Below is a small trained network, with its code and all its weights. Each question gives an input and a class and asks what happens when units are switched off, that is, made to give their printed mean instead of their output.

import numpy as np


def w(rows, s, z=0):
    codes = np.array(rows[::2]) - 128.0
    scale = np.full(codes.shape[1], s)
    scale[-1] = z or s
    return codes * scale


def norm(h):
    return h / np.sqrt((h * h).mean(-1, keepdims=True) + 1e-5)


def f(y):
    return np.maximum(y, 0)


def log_softmax(a):
    a = a - a.max(-1, keepdims=True)
    return a - np.log(np.exp(a).sum(-1, keepdims=True))


def net(x, mask):
    res = np.array(x, float).reshape(1, 7) / 4 @ E
    u = 0
    for l in range(2):
        y = f(norm(res) @ A[l][:, :-1].T + A[l][:, -1])
        res = res + np.where(mask[u : u + 13], y, B[l][:, -1]) @ B[l][:, :-1]
        u += 13
    return log_softmax(norm(res)[-1] @ U[:, :-1].T + U[:, -1])


A, B = {}, {}
E = w([
[129,145,124,105,125,130,137,113,111],'x0',
[122,118,117,132,130,127,115,144,137],'x1',
[104,110,119,143,133,107,137,123,136],'x2',
[33,209,162,167,185,165,84,109,132],'x3',
[182,224,21,228,119,119,158,118,124],'x4',
[119,98,67,98,151,205,152,61,254],'x5',
[132,132,136,129,121,134,129,130,132],'x6',
],0.006)
A[0] = w([
[66,167,108,130,89,149,68,126,138,20],'L0N1',
[148,121,129,98,165,158,163,80,192,52],'L0N2',
[87,93,178,76,167,151,115,117,156,89],'L0N3',
[100,171,179,162,167,129,82,61,120,36],'L0N4',
[130,137,95,106,175,179,118,60,199,55],'L0N5',
[143,172,107,158,159,140,148,83,108,73],'L0N6',
[141,78,104,145,139,202,116,78,141,3],'L0N7',
[83,79,232,42,140,143,105,132,154,97],'L0N8',
[222,82,81,67,64,97,150,149,130,79],'L0N9',
[158,159,191,173,156,68,92,158,68,93],'L0N10',
[162,201,61,227,117,149,146,109,144,112],'L0N11',
[199,83,133,104,80,66,171,103,182,107],'L0N12',
[2,225,160,170,144,180,63,92,152,50],'L0N13',
],0.007,0.0036)
B[0] = w([
[142,130,132,114,177,128,230,88,95,150],'L0N1',
[88,103,90,175,86,173,62,121,24,185],'L0N2',
[176,181,112,116,124,86,91,76,209,197],'L0N3',
[178,60,178,158,147,148,192,196,152,176],'L0N4',
[19,129,138,241,10,170,115,130,100,211],'L0N5',
[145,102,149,41,115,79,110,127,202,171],'L0N6',
[150,121,139,144,97,151,76,103,31,158],'L0N7',
[179,194,101,101,134,31,84,104,185,237],'L0N8',
[114,98,160,149,215,149,207,173,148,221],'L0N9',
[29,137,98,165,61,194,117,104,98,208],'L0N10',
[164,171,164,15,124,48,42,103,231,253],'L0N11',
[110,167,125,130,234,197,182,181,98,207],'L0N12',
[240,42,171,105,220,179,253,226,84,249],'L0N13',
],0.0055,0.0065)
A[1] = w([
[62,134,184,172,9,92,153,103,33,113],'L1N1',
[36,106,166,12,184,129,115,106,123,97],'L1N2',
[90,59,81,130,17,191,110,43,154,88],'L1N3',
[160,118,176,25,136,47,42,111,182,91],'L1N4',
[150,135,98,111,186,170,184,107,115,118],'L1N5',
[155,247,81,134,164,76,124,138,191,87],'L1N6',
[148,212,82,117,130,22,122,70,204,71],'L1N7',
[16,98,113,168,110,105,131,154,102,142],'L1N8',
[100,117,158,217,47,206,105,3,171,88],'L1N9',
[94,154,108,64,81,177,154,124,161,133],'L1N10',
[76,159,161,150,1,99,89,174,17,96],'L1N11',
[97,94,178,76,120,130,89,83,130,5],'L1N12',
[170,65,62,132,171,113,178,142,80,36],'L1N13',
],0.0057,0.0029)
B[1] = w([
[71,88,26,130,110,233,133,116,154,198],'L1N1',
[194,183,96,248,149,82,151,63,82,175],'L1N2',
[52,207,78,68,79,174,82,196,48,189],'L1N3',
[196,187,94,223,28,44,83,78,160,254],'L1N4',
[56,155,209,134,174,104,148,133,80,206],'L1N5',
[147,82,203,151,118,27,83,24,91,236],'L1N6',
[163,78,192,143,80,76,71,80,123,237],'L1N7',
[138,115,108,134,112,184,108,48,173,172],'L1N8',
[72,124,75,86,93,149,124,173,16,201],'L1N9',
[82,91,121,138,124,77,118,151,99,169],'L1N10',
[3,115,38,38,116,219,85,126,180,217],'L1N11',
[173,117,183,153,117,92,124,99,179,146],'L1N12',
[182,122,237,121,204,183,150,148,135,177],'L1N13',
],0.005,0.0048)
U = w([
[203,168,147,153,75,2,33,48,154,177],'0',
[174,109,185,141,251,172,227,186,108,223],'1',
[26,135,49,117,64,216,62,136,86,1],'2',
],0.011,0.00078)

Each question gives the input, the list of numbers given to net, and the class t.
The units are the neurons (one row each of A and B). Each row of codes is followed by its name. A weight is (code - 128) times the scale printed after its matrix; where a second scale follows, it is the last column's (A, B and U).
mask holds one flag per neuron, layer by layer. A switched-off neuron (its flag False) gives its mean, the last column of its row in B, instead of its output. The means were averaged over made-up inputs and are rounded, as every weight is.
A unit's drop is (log p(t) with every unit on - log p(t) with that unit switched off) / (log p(t) with every unit on - log p(t) with every unit switched off).
The circuit of an input: a set's keep is (log p(t) with only the set's units on - log p(t) with every unit switched off) / (log p(t) with every unit on - log p(t) with every unit switched off). Starting from the 12 units with the biggest drops (on a tie, the unit counted first), units are removed one at a time, each time the one whose removal leaves the highest keep (on an exact tie, the one counted first), for as long as the keep stays at least 0.8.
circuit, biggest first: the units of the circuit, biggest drop first
top k neurons: the k neurons with the biggest drops, biggest first
top k neurons in layer l: the k neurons of layer l with the biggest drops, biggest first
drop when u is switched off: that unit's drop, to one decimal
input [1,-5,3,-6,-7,8,-6], class 2: circuit, biggest first : [L0N13, L1N3]
input [-2,3,8,-5,-3,0,2], class 1: top neuron : [L0N11]
input [7,2,4,1,-6,-7,2], class 2: top 3 neurons : [L0N10, L0N11, L1N11]
input [-1,7,-1,6,-7,6,2], class 0: top 2 neurons : [L0N8, L0N3]
input [-4,6,5,-2,-5,-7,-2], class 2: top 3 neurons : [L0N11, L0N10, L1N11]
input [7,1,-8,0,1,-2,7], class 2: top 2 neurons : [L0N8, L0N10]
input [0,-2,7,7,5,2,0], class 1: top 2 neurons : [L0N13, L0N8]
input [-6,-6,0,7,-8,-4,1], class 0: top 3 neurons : [L0N8, L1N4, L0N3]
input [0,4,3,5,-4,-1,2], class 1: top 3 neurons : [L0N13, L0N11, L0N4]
input [8,3,-1,-3,-8,7,8], class 0: top 3 neurons in layer 0 : [L0N8, L0N10, L0N3]
input [-2,-5,1,1,5,-7,-5], class 2: top 2 neurons : [L0N10, L0N8]
input [-8,6,-2,5,-6,-1,-4], class 0: top 2 neurons in layer 0 : [L0N8, L0N3]
input [7,2,5,-5,4,6,3], class 2: top 2 neurons : [L0N13, L0N5]
input [-4,-3,-1,7,-3,3,-6], class 1: circuit, biggest first : [L0N13]
input [6,3,-4,7,-3,1,-4], class 1: drop when L0N13 is switched off : 2.4
input [-3,7,8,-7,5,-5,8], class 1: drop when L0N9 is switched off : 0.2
input [-7,2,8,-1,-2,-4,8], class 2: drop when L1N4 is switched off : 0.0
